Below are the code and all the weights of a small trained network. Each question names an input and a class and asks about switching units off, where a switched-off unit gives its printed mean instead of its output.

import numpy as np


def w(rows, s, z=0):
    codes = np.array(rows[::2]) - 128.0
    scale = np.full(codes.shape[1], s)
    scale[-1] = z or s
    return codes * scale


def f(y):
    return np.maximum(y, 0)


def log_softmax(a):
    a = a - a.max(-1, keepdims=True)
    return a - np.log(np.exp(a).sum(-1, keepdims=True))


def net(x, mask):
    res = np.array(x, float).reshape(1, 3) / 4 @ E
    y = f(res @ A[0][:, :-1].T + A[0][:, -1])
    res = res + np.where(mask, y, B[0][:, -1]) @ B[0][:, :-1]
    return log_softmax(res[-1] @ U[:, :-1].T + U[:, -1])


A, B = {}, {}
E = w([
[152,172,208,74,17],'x0',
[11,169,146,188,20],'x1',
[129,205,50,50,203],'x2',
],0.011)
A[0] = w([
[103,115,99,165,83,210],'N0',
[88,98,156,150,182,71],'N1',
[34,135,133,103,93,54],'N2',
[160,115,183,126,172,128],'N3',
[153,105,147,141,173,145],'N4',
[143,144,188,59,55,56],'N5',
[89,112,71,117,168,66],'N6',
[191,145,181,102,144,165],'N7',
[106,191,81,70,149,54],'N8',
[78,106,134,203,82,165],'N9',
[111,40,219,176,124,58],'N10',
[134,124,62,206,139,108],'N11',
[162,180,202,61,97,144],'N12',
[141,27,157,142,83,67],'N13',
[153,124,86,160,117,213],'N14',
[170,253,114,111,130,68],'N15',
[70,210,107,91,153,86],'N16',
[251,102,111,105,165,89],'N17',
[173,90,133,116,181,148],'N18',
[94,158,133,137,122,253],'N19',
[178,57,144,119,122,151],'N20',
],0.013,0.0049)
B[0] = w([
[131,164,121,107,129,202],'N0',
[78,55,134,90,141,165],'N1',
[91,171,113,131,114,197],'N2',
[72,201,154,143,76,178],'N3',
[105,161,146,106,142,187],'N4',
[86,62,145,79,163,223],'N5',
[82,66,112,159,179,192],'N6',
[85,195,144,179,143,191],'N7',
[177,108,68,154,57,203],'N8',
[123,197,102,117,135,237],'N9',
[133,116,73,182,74,222],'N10',
[64,82,172,54,176,191],'N11',
[37,98,125,97,208,223],'N12',
[186,29,121,255,77,203],'N13',
[111,139,166,120,206,170],'N14',
[143,24,100,199,85,194],'N15',
[193,147,92,196,73,199],'N16',
[87,155,101,147,107,251],'N17',
[113,187,110,138,68,221],'N18',
[133,208,168,108,143,194],'N19',
[112,200,120,143,81,192],'N20',
],0.0092,0.013)
U = w([
[164,63,67,156,48,131],'0',
[97,246,132,105,93,74],'1',
[33,35,142,79,151,99],'2',
[128,183,145,105,113,255],'3',
[154,116,161,85,104,81],'4',
],0.014,0.0097)

Each question gives the input, the list of numbers given to net, and the class t.
The units are the neurons (one row each of A and B). Each row of codes is followed by its name. A weight is (code - 128) times the scale printed after its matrix; where a second scale follows, it is the last column's (A, B and U).
mask holds one flag per neuron, in row order. A switched-off neuron (its flag False) gives its mean, the last column of its row in B, instead of its output. The means were averaged over made-up inputs and are rounded, as every weight is.
A unit's drop is (log p(t) with every unit on - log p(t) with that unit switched off) / (log p(t) with every unit on - log p(t) with every unit switched off).
The circuit of an input: a set's keep is (log p(t) with only the set's units on - log p(t) with every unit switched off) / (log p(t) with every unit on - log p(t) with every unit switched off). Starting from the 12 units with the biggest drops (on a tie, the unit counted first), units are removed one at a time, each time the one whose removal leaves the highest keep (on an exact tie, the one counted first), for as long as the keep stays at least 0.8.
units of the circuit, in order: the units of the circuit, biggest drop first
k most important neurons: the k neurons with the biggest drops, biggest first
drop when u is switched off: that unit's drop, to one decimal
input [8,-8,-7], class 1: units of the circuit, in order -> (N7)
input [-7,8,-2], class 1: 2 most important neurons -> (N9 N5)
input [-8,2,8], class 0: 3 most important neurons -> (N16 N8 N12)
input [-8,5,8], class 0: 2 most important neurons -> (N16 N8)
input [-8,6,8], class 0: 4 most important neurons -> (N16 N8 N12 N5)
input [-5,3,-4], class 2: 2 most important neurons -> (N11 N16)
input [2,1,0], class 3: 2 most important neurons -> (N11 N6)
input [-3,-1,-2], class 3: 3 most important neurons -> (N12 N5 N15)
input [6,2,-5], class 2: 4 most important neurons -> (N5 N12 N16 N8)
input [-8,7,6], class 2: 2 most important neurons -> (N11 N6)
input [8,4,6], class 2: 2 most important neurons -> (N12 N5)
input [-5,-5,3], class 1: 4 most important neurons -> (N18 N5 N12 N17)
input [7,3,-3], class 2: drop when N0 is switched off -> 0.0
input [-5,-7,2], class 1: units of the circuit, in order -> (N18)
input [-2,-4,6], class 0: drop when N15 is switched off -> 0.1
input [-1,-1,0], class 3: drop when N5 is switched off -> 0.2
